Known rows, with every step that occurs
tuzem, zega, vanisam, timot, zove, bepegu: [  6 -24   4   0 -13   8  18  -7  -9  16  11  14   5  -3   9  14   3  -4
   6  -7   8  16 -10  -8  22   1  17  10 -15  -3  -6   6  16  -9   0]
bapu, mozel: [  5 -11  -4   7  11   5   7  -5   1  -5  -7   4  -8  -3   7  -2  -6  -7
  -2  -1   5   0  -3  -7   7  -1   0   9   8   4  -2  -4   6   3 -11]
kamom, vanisam, zega, mozel, dobu, zove: [-10 -25 -12  16   1  18  -1  -8  10  28  -4  17 -11 -11  12   7  -9  -9
   0 -21  -7   2 -28 -14  14  -1   3  10   4   6  -7 -14   0 -11  -6]
dobu, bepegu, mozel: [  8  -6   1   9  10  10  11  -5   0   3  -7  -7  -5  -3   2   2   7 -13
   8  -7   0   5  -6  -6   7   9   2  -1 -10  -6   2   1  -1   0  -3]
zega, tuzem, kamom, vanisam, timot, retum, zove, bepegu, dobu: [  0 -14  -4  22 -22  15   2  -3   6  34 -21  20   0  -6   0  47   2  -5
 -16 -10  -2  19   4 -15  16   2  14  10  -8  -7  -2  -5  -2  -2  -1]
vanisam, zega, mozel, dobu: [-11 -16 -11  13  -2  14   3  -5   4   6   5   2   1  -8  12   4  -7  -9
  -3 -10   3  -7 -19 -17  12  -5   6   4   2   8  -6  -8   0 -15  -9]
bapu, zega, mozel, vulef: [ -4 -14   0  12  16   7   3  -9   0  14   1   7   2  -1   3  -8  -6 -12
  -5   3  -9 -15  -9 -15  14  -5  -6  -1   6  21  -7 -11   0  -4 -19]
dobu, bapu, zega, mozel, vulef, bepegu: [  3 -20   2  13   9   4   3 -13  -7  16   0   9  -7   2  10 -11 -10 -18
  10  -8 -11 -14 -33 -13  19 -10  -2   9  -6  27 -15 -11   2 -14 -24]
zega, vanisam, timot, retum, zove, bepegu, mozel, dobu, vulef: [ 11 -10  -5  23 -11  24   2  -8 -11  29 -10  23   3 -10   0  32   6 -13
 -12 -29   3  10 -13 -23  14  -8  12   5 -22  -5  -5  11   5   4 -18]
zove, bepegu, dobu, bapu, zega, mozel, vulef: [  1 -27   1  33  21  20   0 -24  -9  12  -6   7  -6   0   2   1  -1 -18
  11  -3  -9  -9 -17 -17  26 -10   3 -11   0  23 -17 -24   8 -14 -20]
vulef, bepegu, mozel, dobu, zove, retum: [ -9 -16  -7  26   3   7   1  -1  -3   3  -9   7 -20 -11   3   6  -5  -5
  -8  -8   2  11 -13  -3  11 -14  27   4 -15  -3 -16   4   9 -20   4]
retum, zove, bepegu, mozel, dobu, bapu: [  6 -11   0  28  13  15  -2 -16   0   7 -11   3  -8  -5   6  15   8 -11
  -3  -9   2  13  -5 -13   7 -13   6   1 -14   2 -17  -8   4  -9  -4]
mozel, vulef, bepegu: [ -6   1  -2   7  -3   2  -3   1  -3   3   5   4  -1  -1   4  -3  -3   1
   1   1  -2  -7 -16  -1   5  -5   8   9  -5   9 -14   1   6 -12  -7]
zega, mozel, vulef, dobu: [ -4  -7 -10   8   2   8  -8  -5   3  14   6   0  -2 -11  -4  -7 -10  -9
  -8   6 -11 -15 -21  -8   8  -7   8   0   5  13  -4  -2   0  -5 -11]
retum, zove, bepegu, mozel, dobu, vulef, bapu, zega, vanisam: [  6 -16   4  28  19  18   3 -23 -12  14  -4  17  -9  -3  11   8   0 -11
  -7 -20  -6  22 -22 -10  19 -12  13  -1  -8   2 -20   5   1 -13 -24]
vulef, dobu, zove, retum, timot: [  6  -7  -3  16 -23  -2 -13  -9  -2  22  -9   8 -19  -9  -7   6  -7   0
 -20   1   1  19  -2   4  10 -13  17   1   3 -10  -1  11  11   5  -3]
retum, zove, bepegu, dobu: [  8  -3  -5  18  10  10  -7 -10   2  11  -9   1  -5   0  -1  19  14  -3
  -4  -4   4  14   7   0   5  -8   8  -7  -5  -7 -10  -8   3  -6   5]
tuzem, vanisam, zega, mozel, dobu, zove, retum, timot: [ -7 -35  -2  35 -14  21  -9 -15   7  18  -5  22 -18 -21   2  13 -10 -15
 -15 -14   7  18 -16 -19  30  -9  22   4  11  -5 -15   0  12   1 -19]
timot, retum, zove, bepegu: [ 17   0   3   9  -2  -7   3  -4   3  25 -11  15   1  -1  -3  25   7   0
 -17  -6   1  18  10   2   5 -13  -2  10 -11  -1  -8   1   9  12  -2]
mozel, dobu, bepegu: [ -7 -11   5  18  -1  14   9   4   5  -3  -3  -3  -9   3  -3  -3  -4  -6
   1  -8   3   1 -19 -13   1   1  -4  -1  -4  -5  -6  -1   5  -5  -6]
mozel, dobu, bapu, zega, tuzem: [-12 -17   8  18   2  17  10  -5  -2  -2  -7   5  -7   9   5  -2 -20 -17
  -8  -6  -4  -3 -28 -21   4 -10  -8   4  -3  21  -2  -7   1 -10 -18]
bapu, zega, vanisam, timot: [  0 -13  -1  -1  -8   7   9  -4 -14  13   3   7   5   6  13   3  -2  -2
   3 -12   3   0  -6  -9  13   5   0   2  -8   5  12   8  -4  -8 -16]
mozel, vulef: [-11   2  -1   8   0   8  -4   0  -1   4   3   4   3  -3  -2   0  -3   1
  -4   5  -2  -9  -5  -8   2  -3  -1   0   3   7  -7  -4   5   0  -6]
tuzem, kamom, vanisam, timot, zove: [ -2  -7  -2   2 -31  -2   7  -1   5  29   1   9  -1  -7   8  17  -5  10
   1  -9  -7   8   0  -6  11  12  15  15  -3 -14  -4   2  -5  -4   4]
mozel, vulef, dobu, bepegu, retum, zove: [  6  -1 -10  18  -5  23  -5  -7   5  20  -4  -6  -2  -4 -10  13   1  -9
 -12   2  -2   6 -27 -10   2 -14   5   2  -5  -4  -3   1   0  12   3]
timot, retum, zove: [ 14   7   1  -1 -11  -3   0   2   7  25  -9   8   3   0  -3  22  -1  -1
 -16 -10  -1  10   3   0  -2  -9  -7  12  -9  -1   2   4   0  18   2]
dobu, vulef, bapu: [  5   5  -3  -2  -9   1  -8  -8  -9   3   4  13  -5  -6  -5  -2  -9  -5
   4 -12  -4   8 -24   0   3  -6   8  -1   3  -4 -10   2   2  -2  -9]
retum, zove, bepegu, mozel, vulef, dobu, bapu, zega: [ 14  -9  -2  31  10   6  -2 -29  -4  25  -7  -2  -6  -5  11   8   0  -7
  -8   2  -5  11 -10  -6  19 -18   7  10 -11  11 -18  -5   1 -11 -20]
bepegu, retum, timot: [ 10   1   2   8 -11  11 -13 -12   0  -1  -2  -2   3   1  -5  11  12  -3
  -5   2   4   8   5  -4   5  -2   9  -8   8  -3   3   4   1  14   6]
zega, mozel, dobu, zove, bepegu, retum, timot: [  2 -26  -4  28   9  24 -14 -16   2  10  -9  19  -7  -2  -8  13  14 -18
 -13  -5   2   9 -10 -20  15 -13  19 -13   8   5 -11  -6  14   4   2]
mozel, vulef, dobu, bepegu, retum: [  0  -6  -7  19  -7  21  -1  -7   0   5   2  -9  -3  -5 -10   3  -2  -7
  -3   7  -3  -3 -30  -9   9  -7  11  -2  -1   0  -2   2   3   5  -1]
mozel, dobu, bepegu, retum: [ -5 -14   0  22   0  25   5   0   3  -9  -3  -6  -4   3  -8   6   3 -10
   1  -4   4   2 -22 -15   4  -3   6  -8  -4  -5  -4  -3   2   2   6]
retum, timot: [  8   3   7   3 -12   0 -10  -8   2   6  -2   1  -2   2   1   3   5   0
  -4  -2   2   6   8  -3   3   4   1  -1   6  -3   1   5   4   7  -6]
bapu, zega: [  4  -5   5   6   5  -4   6  -8  -1   4   0  -2   1   6   7  -4  -2   0
  -2   1   0   3   2   0   7  -1  -5   3   1   5  -2  -1  -3  -4 -10]

Rows
[  2 -16   1 -10 -21  13  15  -1  -6  17  12   6   7  -4   9  11  -6  -5
   8 -12   5  10 -17 -10  15   5  12  11 -12  -4   5   9   7  -3   3] | tuzem, zega, vanisam, timot, zove
[ -2  -4   4  18  -6   4  -3 -13  -7   1   6   9  -7   1   1  -8 -18  -2
  -2 -13  -1   9 -28  -8  10 -10   6   0   4   1 -18   0   1 -14 -21] | mozel, dobu, vulef, bapu, zega
[ 10 -18  -5  15 -22  24  -8 -23   8  24  11  11  -2 -18   9  18  -3 -13
  -3 -14  -3   6 -32 -12  31  -7  33  17   3   9 -19   7   7   7 -12] | tuzem, vanisam, zega, mozel, vulef, bepegu, retum, timot, zove
[  2 -27   0  21  11  18   6 -13  -1  -1   0   2  -9   2   0  -1  -7 -18
   0 -10  -3   7 -36 -14  18  -9  11 -11   0   8  -7  -9   0 -10  -6] | vulef, bapu, zega, mozel, dobu, bepegu, retum
[ 26  -8  -2  22  -8  12  -7 -31  -7  17  -6  19 -20  -7   2  12  -6  -8
  -1 -21   0  23 -19  -7  21  -9  28   3   9  -7 -20   1  23   2 -19] | retum, timot, zove, bepegu, dobu, vulef, bapu, mozel
[  5  -6  -4  23   6  14  -6 -13  -8   3  -4   6  -6  -4 -10   6   7  -9
   9  -8   1   3  -9  -6  11  -3  12 -12   0  -8 -16  -6   6  -5  -9] | zove, bepegu, dobu, vulef
[ 14  -4  -3   8   3  19   2  -3   3  13 -10  -2  -1   3  -8  17  11 -15
  -4  -6   2  12 -14  -8  -2  -7  -3  -3  -8  -9   2  -3  -3  17  11] | dobu, bepegu, retum, zove
[  4 -21   8  15  -5  11   4 -15   3   3  -4   1 -13  -4  -1  -4 -25 -19
  -4  -2  -7  11 -34  -7  16  -5   5  13   3  14  -1   7  -7  -1 -29] | vulef, dobu, bapu, zega, tuzem, vanisam
[ 12  -4 -12   4 -17   7   2  -9  -9  15   4   9   6  -4  -1  26  11   1
  -5  -5   6  10  -2  -5   9 -10  27   1 -15  -4  -4   1  10   0  12] | vanisam, timot, zove, bepegu, retum
[ -8 -20 -10  20  12  18   3  -2   5   1 -11  14 -14  -3   5  -1 -13  -9
  -9 -11   8   3 -19 -20   5  -9   4   9   9   3  -8  -4  12  -1  -9] | bapu, mozel, dobu, zove
[ 14   7   7  -3 -20  -1  -2  -8   5  21   1   4  -4   2   2   8  -1   3
 -10  -9  -4   9   2  -1   1   0   6   6   0  -4   0  10   8  13  -1] | retum, timot, zove
[ 11 -12  -5  17 -17  21  -5  -5   6  21 -14  21   0 -11  -9  43   1 -16
 -18 -17  10  23  -4 -14  16  -5  19   7 -11  -2   0   3   4   6 -11] | zega, tuzem, vanisam, timot, retum, zove, bepegu, dobu
[ -4  -4  -3  17  -7  18  -9  -7  -7   1   0  -2  -8   1   2   3  -7  -6
  19 -10  -3  -8 -30  -7  11  -5  10   0  -8  11 -13 -10   4 -16  -6] | mozel, vulef, bepegu, dobu, bapu
[ 12  -4  -5  11   2   6   7  -8   3   7  -4 -16 -10  -8   1  -2   0  -9
   3  -3  -2   7 -16   0   9   5  11   3  -9  -8   3   9  -4  -5  -4] | vulef, dobu, bepegu, mozel
[ 17   0   8   7 -11  -5   0 -15   1  20  -2  11  -5   2   3  11   8   4
 -10  -4  -2  16   9   3   7  -4  12   5  -3  -3 -11   7  17   6  -5] | retum, timot, zove, bepegu
[ 10  -9   0  10 -16   4   3 -12 -16  38  -1  31   5   1  12  29  -5   4
 -17 -17   2  19 -11  -7  20 -15   8  11 -15  12  -6   4  13  -4 -22] | mozel, vulef, bapu, zega, vanisam, timot, retum, zove, bepegu
[  8   3  -6   3   2  14  -8  -5   2   8  -6  -2   5   0  -5  18  11  -6
 -10  -1   2   8  -1  -4  -3 -12   3  -2  -3  -4   1  -2  -6  14  16] | bepegu, retum, zove
[ -3  -2  -4  12 -12   9  -7  -8  -5   9   4  -3  -6  -6  -2  -3 -15  -3
   2   3  -7  -7 -27  -7   5 -10   3   6  -1  10  -6  -2   2  -4 -12] | mozel, vulef, dobu, bapu
[ -6 -25  -5  24  -4  26  -3 -13   6   6   7  13  -5 -22   0   0 -12 -21
   4 -20   1  -1 -37 -24  23  -2  11   7   9  -1 -19  -2  -4  -2 -28] | tuzem, vanisam, zega, mozel, dobu, vulef
[ -6 -12   5   5   4  15   1   1   7  -7  -4   9  -4  -8  -6   4 -10 -15
  -8   0  -3   6 -13  -8   4   3   6   5   5   7   0   5  -1   6 -14] | zega, tuzem, vanisam
[ 12  -1  -5  -8 -24  10   3   6  -7  33  -6  16   8   0   4  30   0  -3
 -11 -23   3   7  -5  -9   4  -3  -3  10 -17  -1  17  12  -1  15  -4] | zega, vanisam, timot, retum, zove
[ -5  -9  -7   4   8   5  -4   0  -1  10   3   8  -3  -5   3  -7  -3 -11
   2  -2  -8 -16 -23  -7   9  -6   7   4  -3  17 -12  -4   4 -11 -11] | zega, mozel, vulef, bepegu
[ 18  -5  10  29  -7   2  -2 -35  -5  19   2  13 -13  -3   8   6  -4  -2
 -11 -18  -4  26 -13  -8  22  -9  27   4  -3  -3 -27   9  14 -11 -23] | retum, timot, zove, bepegu, mozel, dobu, vulef, bapu, zega
[  4  -1 -10   1 -29  -5   7   2  -9  21   1  11  -5  -9  -1  18  -8   4
 -11  -7   1   7   2  -2   6 -11  19   6 -18  -8   1   4  11  -2   5] | vanisam, timot, zove, retum
[-12  -4   1   5   4   7   3  -7  -5   4   1  14   0   3   5   1 -20  -5
 -16   2  -7   1 -22  -9   6 -10   4   4   3  24  -6  -5   5 -13 -18] | mozel, vulef, bapu, zega, tuzem
[  3   1  -5  13  -3  19  -9  -8  -5   3  -2  -1  -4  -4 -10   3  -2 -10
  10 -12  -2  -5 -15  -8   5   1   6 -11   3  -8  -4  -4  -2   1  -5] | bepegu, dobu, vulef
[ -2 -23   2   2 -25   9  18   1 -12  16   9  11  -2 -11   3  15  -9  -4
  -1  -4   5  14 -10  -6  21  -5  18   7 -17  -7   2   7  14  -4   4] | tuzem, zega, vanisam, timot, zove, retum
[  3 -11  -5   5 -28  15   9 -13 -15  37  10   7  -3   0  12   5 -23  -2
   1 -16 -10  -6 -38 -14  16  -8  10  15 -15  15   5  10   4  -5 -23] | mozel, vulef, dobu, bapu, zega, vanisam, timot, zove
[ 15   3  -6  23  -2   2  -4 -14   4  31  -8   4   1 -14   0  25   3   1
 -23   2  -3  12   2  -1  12 -15  14  14 -12   5 -12   7   7   3  -7] | timot, retum, zove, bepegu, mozel, vulef, dobu
[ -6 -22  12   0   4  13  11  -1  -3  -5   7   0   3  -1   4  -4  -2  -8
  11   2   3   7 -12  -5  15   6  -1   2   1   1   0   3   2  -1   0] | tuzem, zega, vanisam
[ -1 -10   0  18   0  10   0  -8  -3  -8  -2  -6 -11  -2  11  -1  -4  -9
  13 -13   0   1 -24  -8   9  -4  14   6 -15   7 -13   0  -1 -21  -5] | vulef, bepegu, mozel, dobu, bapu
[  6  -5  -5   5 -29  -6   4  -3  -3  30  -2  13 -12 -12   1  18  -8   9
  -6 -10  -9  10   1   5  10  -3  15   9 -16  -9   0  -2   7  -2   4] | kamom, vanisam, timot, zove, retum
[ 12 -19   5  21  -2  16 -10 -25  -8  15  -1   6  -4   4   5   1   2 -21
   6  -5  -8  -6 -28 -17  24 -12   7   1   2  24 -12  -8   3   0 -17] | dobu, bapu, zega, mozel, vulef, bepegu, retum, timot
